Here is a tiny trained network, its code and every weight. The questions are about switching its units off for an input and a target symbol, where a switched-off unit gives its printed mean instead of its output.

import numpy as np


def w(rows, s, z=0):
    codes = np.array(rows[::2]) - 128.0
    scale = np.full(codes.shape[1], s)
    scale[-1] = z or s
    return codes * scale


def f(y):
    return y / 2 * (1 + np.tanh(0.7978845608 * (y + 0.044715 * y**3)))


def softmax(a):
    e = np.exp(a - a.max(-1, keepdims=True))
    return e / e.sum(-1, keepdims=True)


def log_softmax(a):
    a = a - a.max(-1, keepdims=True)
    return a - np.log(np.exp(a).sum(-1, keepdims=True))


def net(x, mask):
    ids = ['ΓΠΩεσψ'.index(c) for c in x.split()]
    T = len(ids)
    res = E[ids] + P[:T]
    u = 0
    for l in range(2):
        r = res
        for j in range(2):
            rows = slice(2 * j, 2 * j + 2)
            q, k, v = (r @ M[l][rows].T for M in (Q, K, V))
            z = softmax(np.where(np.tri(T) > 0, q @ k.T / 2**0.5, -1e9)) @ v
            o = O[l][rows]
            res = res + np.where(mask[u + j], z, o[:, -1]) @ o[:, :-1]
        u += 2
        y = f(res @ A[l][:, :-1].T + A[l][:, -1])
        res = res + np.where(mask[u : u + 4], y, B[l][:, -1]) @ B[l][:, :-1]
        u += 4
    return log_softmax(res[-1] @ U[:, :-1].T + U[:, -1])


Q, K, V, O, A, B = {}, {}, {}, {}, {}, {}
E = w([
[129,153,97],'Γ',
[85,162,135],'Π',
[157,153,64],'Ω',
[243,101,74],'ε',
[56,164,147],'σ',
[120,2,92],'ψ',
],0.015)
P = w([
[172,118,126],'0',
[177,97,103],'1',
[180,98,106],'2',
[161,115,109],'3',
[137,122,95],'4',
[144,121,103],'5',
[128,133,106],'6',
[110,153,115],'7',
[57,162,61],'8',
[193,101,128],'9',
[101,129,138],'10',
[105,197,127],'11',
[8,102,50],'12',
],0.017)
Q[0] = w([
[26,208,247],'0.h0',
[96,109,153],'0.h0',
[138,61,254],'0.h1',
[193,218,154],'0.h1',
],0.0064)
K[0] = w([
[176,114,185],'0.h0',
[246,159,103],'0.h0',
[160,112,2],'0.h1',
[49,34,95],'0.h1',
],0.0076)
V[0] = w([
[236,53,209],'0.h0',
[224,222,200],'0.h0',
[187,19,61],'0.h1',
[92,151,254],'0.h1',
],0.0098)
O[0] = w([
[186,73,64,165],'0.h0',
[166,85,175,49],'0.h0',
[47,145,72,254],'0.h1',
[171,145,251,15],'0.h1',
],0.012,0.0091)
A[0] = w([
[46,206,35,111],'0.n0',
[181,234,107,197],'0.n1',
[223,158,2,138],'0.n2',
[226,84,199,253],'0.n3',
],0.0092,0.0042)
B[0] = w([
[254,214,152,252],'0.n0',
[5,161,242,137],'0.n1',
[121,205,230,209],'0.n2',
[105,26,59,129],'0.n3',
],0.0077,0.034)
Q[1] = w([
[168,186,49],'1.h0',
[184,253,75],'1.h0',
[176,98,167],'1.h1',
[135,143,128],'1.h1',
],0.014)
K[1] = w([
[58,112,8],'1.h0',
[1,198,13],'1.h0',
[160,110,83],'1.h1',
[54,170,57],'1.h1',
],0.0082)
V[1] = w([
[166,117,170],'1.h0',
[110,184,212],'1.h0',
[176,136,201],'1.h1',
[164,108,6],'1.h1',
],0.013)
O[1] = w([
[170,89,190,111],'1.h0',
[120,71,157,183],'1.h0',
[173,63,250,252],'1.h1',
[46,160,126,180],'1.h1',
],0.012,0.011)
A[1] = w([
[255,158,106,72],'1.n0',
[77,199,164,254],'1.n1',
[208,195,160,120],'1.n2',
[126,197,78,233],'1.n3',
],0.0087,0.0034)
B[1] = w([
[75,205,116,214],'1.n0',
[160,5,32,195],'1.n1',
[96,125,127,252],'1.n2',
[176,142,79,184],'1.n3',
],0.011,0.028)
U = w([
[129,112,134,107],'Γ',
[250,75,128,104],'Π',
[103,135,137,63],'Ω',
[102,135,155,116],'ε',
[111,79,123,246],'σ',
[162,114,85,91],'ψ',
],0.014,0.012)

Each question gives the input, a string of symbols that net reads in full, and the target symbol t.
The units are the heads (2 rows each of Q, K, V and O) and the neurons (one row each of A and B). Each row of codes is followed by its name. A weight is (code - 128) times the scale printed after its matrix; where a second scale follows, it is the last column's (O, A, B and U).
mask holds one flag per unit, layer by layer, with each layer's heads first. A switched-off unit (its flag False) gives its mean, the last column of its rows in O or B, instead of its output. The means were averaged over made-up inputs and are rounded, as every weight is.
A unit's drop is (log p(t) with every unit on - log p(t) with that unit switched off) / (log p(t) with every unit on - log p(t) with every unit switched off).
The circuit of an input: a set's keep is (log p(t) with only the set's units on - log p(t) with every unit switched off) / (log p(t) with every unit on - log p(t) with every unit switched off). Starting from all 12 units, units are removed one at a time, each time the one whose removal leaves the highest keep (on an exact tie, the one counted first), for as long as the keep stays at least 0.8.
units of the circuit, in order: the units of the circuit, biggest drop first
k most important neurons of layer l: the k neurons of layer l with the biggest drops, biggest first
which heads matter: for each layer, one digit per head in row order, 1 if its drop is at least 0.15 and else 0, layers parted by /
input Ω ψ Ω Γ Ω ψ Γ ε Ω Γ, target ε: which heads matter : 00 / 01
input Π Γ Π Π ε ε Π Γ, target σ: units of the circuit, in order : [0.n0, 0.n2, 0.h0, 0.h1]
input ψ Ω Π ψ ψ Π ε ψ Ω σ Π Ω ε, target ε: which heads matter : 10 / 01
input ε ψ Π Ω σ σ Π Ω ε Π ψ Π, target ψ: units of the circuit, in order : [1.n1]
input ψ Π Π, target σ: units of the circuit, in order : [1.n3, 1.h0]
input ψ ψ Ω ψ Ω Π ε, target ε: units of the circuit, in order : [0.n2, 1.n0]
input Γ ψ σ σ σ σ ε Ω, target σ: units of the circuit, in order : [0.h1, 0.n0, 0.n1, 1.n1]
input ε Π ε Ω Ω, target ε: which heads matter : 00 / 01
input Ω Π ε Π ψ ψ ψ Π Π, target ψ: units of the circuit, in order : [1.h1, 1.n3]
input ψ ψ Ω Π Ω Π ψ ψ ψ ψ Γ, target ψ: which heads matter : 00 / 00
input ψ ε ψ ε σ ε ε ψ ψ Π ψ ε ψ, target ε: which heads matter : 10 / 01
input Ω σ Π Π Π, target σ: which heads matter : 11 / 00
input ψ Ω Γ Ω Γ, target ε: which heads matter : 10 / 11
input σ ψ ψ ε ε Ω Π Π Ω ψ, target ε: which heads matter : 01 / 01
input Π Π Π Π Γ ψ ψ ε ψ σ Γ, target ψ: 2 most important neurons of layer 0 : [0.n2, 0.n0]
input Π Π ε ψ Ω ψ Π ε Ω ψ ψ ψ, target ψ: which heads matter : 10 / 10
input ε ψ Π Π σ σ ψ σ ε, target Π: 2 most important neurons of layer 1 : [1.n0, 1.n1]
input Ω ψ σ Π Ω, target σ: most important neuron of layer 0 : [0.n2]
input Π Π ψ, target σ: which heads matter : 01 / 00
input ψ ψ Γ Π Ω ε σ Γ σ, target σ: which heads matter : 11 / 10
input ε ψ Π Π ψ ψ σ, target ψ: most important neuron of layer 0 : [0.n1]
input Γ Π ψ, target σ: 2 most important neurons of layer 0 : [0.n0, 0.n2]
input ψ ψ Γ Π Π Π Π σ, target σ: 2 most important neurons of layer 0 : [0.n0, 0.n2]
